Below is a small trained network, with its code and all its weights. Each question gives an input and a class and asks what happens when units are switched off, that is, made to give their printed mean instead of their output.

import numpy as np


def w(rows, s, z=0):
    codes = np.array(rows[::2]) - 128.0
    scale = np.full(codes.shape[1], s)
    scale[-1] = z or s
    return codes * scale


def f(y):
    return y / 2 * (1 + np.tanh(0.7978845608 * (y + 0.044715 * y**3)))


def log_softmax(a):
    a = a - a.max(-1, keepdims=True)
    return a - np.log(np.exp(a).sum(-1, keepdims=True))


def net(x, mask):
    res = np.array(x, float).reshape(1, 8) / 4 @ E
    y = f(res @ A[0][:, :-1].T + A[0][:, -1])
    res = res + np.where(mask, y, B[0][:, -1]) @ B[0][:, :-1]
    return log_softmax(res[-1] @ U[:, :-1].T + U[:, -1])


A, B = {}, {}
E = w([
[153,253,36,183,139,194],'x0',
[129,128,129,127,130,127],'x1',
[185,146,136,168,22,61],'x2',
[183,38,110,128,63,244],'x3',
[104,214,211,48,59,191],'x4',
[128,126,126,128,125,126],'x5',
[44,123,178,242,111,154],'x6',
[204,146,191,162,173,136],'x7',
],0.0068)
A[0] = w([
[145,66,102,165,164,70,99],'n1',
[26,127,31,67,19,94,114],'n2',
[172,125,101,63,145,116,55],'n3',
[130,169,80,162,131,149,77],'n4',
[81,137,165,181,139,141,58],'n5',
[64,181,125,122,147,59,87],'n6',
[82,204,144,108,189,20,32],'n7',
[61,116,136,104,242,191,97],'n8',
[143,71,110,105,81,175,112],'n9',
[157,64,130,138,100,208,86],'n10',
[131,75,87,135,82,210,98],'n11',
[147,191,49,155,129,167,66],'n12',
[71,124,171,254,75,126,100],'n13',
[133,125,159,88,163,148,218],'n14',
[147,89,90,169,169,102,84],'n15',
[182,152,120,158,35,59,46],'n16',
[156,187,87,168,121,150,94],'n17',
[197,142,78,55,135,102,122],'n18',
[117,84,170,104,133,101,52],'n19',
[78,127,157,199,112,141,70],'n20',
[145,141,118,145,91,70,52],'n21',
[150,172,110,112,135,156,100],'n22',
[141,184,84,154,140,165,92],'n23',
[89,121,194,225,141,169,131],'n24',
[71,192,180,49,68,168,63],'n25',
[161,158,140,178,40,68,110],'n26',
[193,94,108,106,115,202,113],'n27',
[80,116,145,186,100,151,104],'n28',
[238,141,146,84,174,111,102],'n29',
[64,159,118,116,145,68,88],'n30',
[91,82,28,143,118,111,93],'n31',
[158,129,96,79,130,112,91],'n32',
[147,189,73,158,147,168,83],'n33',
[88,69,34,142,140,73,107],'n34',
[92,96,86,107,164,164,212],'n35',
[141,204,55,167,120,184,53],'n36',
[103,46,172,90,106,92,55],'n37',
[109,131,148,104,230,206,92],'n38',
[241,148,228,184,189,126,101],'n39',
[114,91,138,115,145,159,57],'n40',
[132,93,85,174,170,102,87],'n41',
[142,69,97,151,70,195,85],'n42',
[127,87,135,76,106,90,91],'n43',
[71,119,114,96,217,184,74],'n44',
[105,129,114,104,200,163,58],'n45',
[182,94,73,207,192,127,104],'n46',
[135,179,43,115,122,140,95],'n47',
[132,35,228,85,141,86,11],'n48',
],0.0094,0.012)
B[0] = w([
[124,167,174,98,84,164,170],'n1',
[130,105,114,230,171,189,203],'n2',
[126,113,134,70,139,142,129],'n3',
[114,81,178,91,145,119,139],'n4',
[143,101,132,46,149,163,131],'n5',
[193,163,136,127,177,96,177],'n6',
[175,155,155,94,187,84,184],'n7',
[186,76,97,142,84,101,183],'n8',
[138,167,138,127,175,103,168],'n9',
[179,182,156,97,177,72,164],'n10',
[166,167,126,124,160,72,171],'n11',
[87,100,180,113,128,88,163],'n12',
[104,118,88,80,150,144,201],'n13',
[106,155,111,168,99,126,254],'n14',
[137,171,174,82,92,176,149],'n15',
[191,70,109,78,106,125,154],'n16',
[98,85,169,128,123,107,161],'n17',
[52,107,62,50,153,169,192],'n18',
[119,102,160,123,133,142,127],'n19',
[120,128,103,48,149,154,142],'n20',
[165,121,136,74,122,121,124],'n21',
[107,115,141,127,121,141,138],'n22',
[102,87,180,124,119,97,156],'n23',
[87,134,72,53,168,153,200],'n24',
[159,176,180,99,74,215,190],'n25',
[193,63,83,145,90,113,193],'n26',
[125,155,132,120,163,103,178],'n27',
[118,115,99,83,156,133,151],'n28',
[96,128,95,124,159,168,170],'n29',
[161,145,134,146,165,117,160],'n30',
[139,152,151,143,129,171,160],'n31',
[112,119,115,101,146,152,134],'n32',
[94,83,191,124,124,86,162],'n33',
[131,163,142,128,103,181,186],'n34',
[123,147,110,167,111,103,242],'n35',
[93,100,174,129,131,99,166],'n36',
[71,98,180,158,132,94,156],'n37',
[184,91,103,136,73,129,165],'n38',
[123,141,100,244,148,185,181],'n39',
[161,87,151,93,127,119,118],'n40',
[140,148,149,81,97,156,151],'n41',
[164,159,136,116,165,85,164],'n42',
[96,103,135,129,136,136,145],'n43',
[184,73,108,121,105,124,156],'n44',
[165,91,128,86,109,127,129],'n45',
[118,172,164,113,79,153,187],'n46',
[106,91,150,136,145,132,164],'n47',
[58,85,196,146,133,103,158],'n48',
],0.011,0.0077)
U = w([
[47,37,254,129,149,35,91],'0',
[226,209,154,108,248,8,73],'1',
[153,215,211,85,29,196,66],'2',
[61,89,12,38,201,142,71],'3',
[248,10,63,134,50,59,89],'4',
[96,161,93,171,122,79,251],'5',
[122,126,110,246,202,159,147],'6',
[100,163,96,164,110,60,244],'7',
],0.0089,0.015)

Each question gives the input, the list of numbers given to net, and the class t.
The units are the neurons (one row each of A and B). Each row of codes is followed by its name. A weight is (code - 128) times the scale printed after its matrix; where a second scale follows, it is the last column's (A, B and U).
mask holds one flag per neuron, in row order. A switched-off neuron (its flag False) gives its mean, the last column of its row in B, instead of its output. The means were averaged over made-up inputs and are rounded, as every weight is.
A unit's drop is (log p(t) with every unit on - log p(t) with that unit switched off) / (log p(t) with every unit on - log p(t) with every unit switched off).
The circuit of an input: a set's keep is (log p(t) with only the set's units on - log p(t) with every unit switched off) / (log p(t) with every unit on - log p(t) with every unit switched off). Starting from the 12 units with the biggest drops (on a tie, the unit counted first), units are removed one at a time, each time the one whose removal leaves the highest keep (on an exact tie, the one counted first), for as long as the keep stays at least 0.8.
circuit, biggest first: the units of the circuit, biggest drop first
unit that matters most: the unit with the biggest drop
k most important neurons: the k neurons with the biggest drops, biggest first
input [-5,5,8,-4,-6,8,-8,-1], class 3: circuit, biggest first : n18
input [-6,5,2,-7,-4,7,3,3], class 1: 2 most important neurons : n7, n6
input [0,6,0,-6,-7,6,-5,5], class 2: circuit, biggest first : n1, n46, n15
input [-7,2,-3,-8,-4,-1,-2,-3], class 1: 2 most important neurons : n7, n6
input [-1,1,7,-5,-8,4,7,3], class 2: 3 most important neurons : n1, n46, n15
input [5,2,1,6,1,-7,8,1], class 3: circuit, biggest first : n24, n13
input [4,2,-3,-2,-8,-8,-1,6], class 2: circuit, biggest first : n46, n15
input [4,-8,-8,7,7,-5,-5,-2], class 4: circuit, biggest first : n38, n8
input [3,0,6,1,-2,-3,6,-4], class 3: circuit, biggest first : n13, n24, n28
input [-4,-5,6,6,-7,-5,8,6], class 3: circuit, biggest first : n24, n13
input [-4,-6,-8,4,7,8,0,5], class 4: circuit, biggest first : n8, n38
input [3,-8,8,6,7,1,-8,7], class 3: circuit, biggest first : n18, n29
input [0,6,-8,8,7,3,-8,7], class 1: 2 most important neurons : n10, n27
input [-2,-5,3,-4,-3,4,7,-7], class 3: unit that matters most : n13
input [2,1,0,-7,6,7,8,-2], class 3: 2 most important neurons : n24, n13
input [-5,-1,-8,-2,5,6,-2,5], class 4: 2 most important neurons : n8, n38
input [-2,8,-5,-8,-3,2,-7,-7], class 1: 3 most important neurons : n7, n6, n30
input [3,3,8,-6,1,-8,1,-1], class 4: circuit, biggest first : n26, n16
input [6,0,-5,7,7,3,6,-6], class 1: 3 most important neurons : n11, n10, n42
input [4,4,5,-2,3,3,7,6], class 3: unit that matters most : n24
input [-8,5,0,8,3,-5,-3,0], class 0: 2 most important neurons : n48, n37
input [-4,-1,-3,-7,7,0,1,-6], class 1: 3 most important neurons : n6, n7, n30
input [-6,-7,3,-1,-3,-6,-8,6], class 3: 2 most important neurons : n18, n29
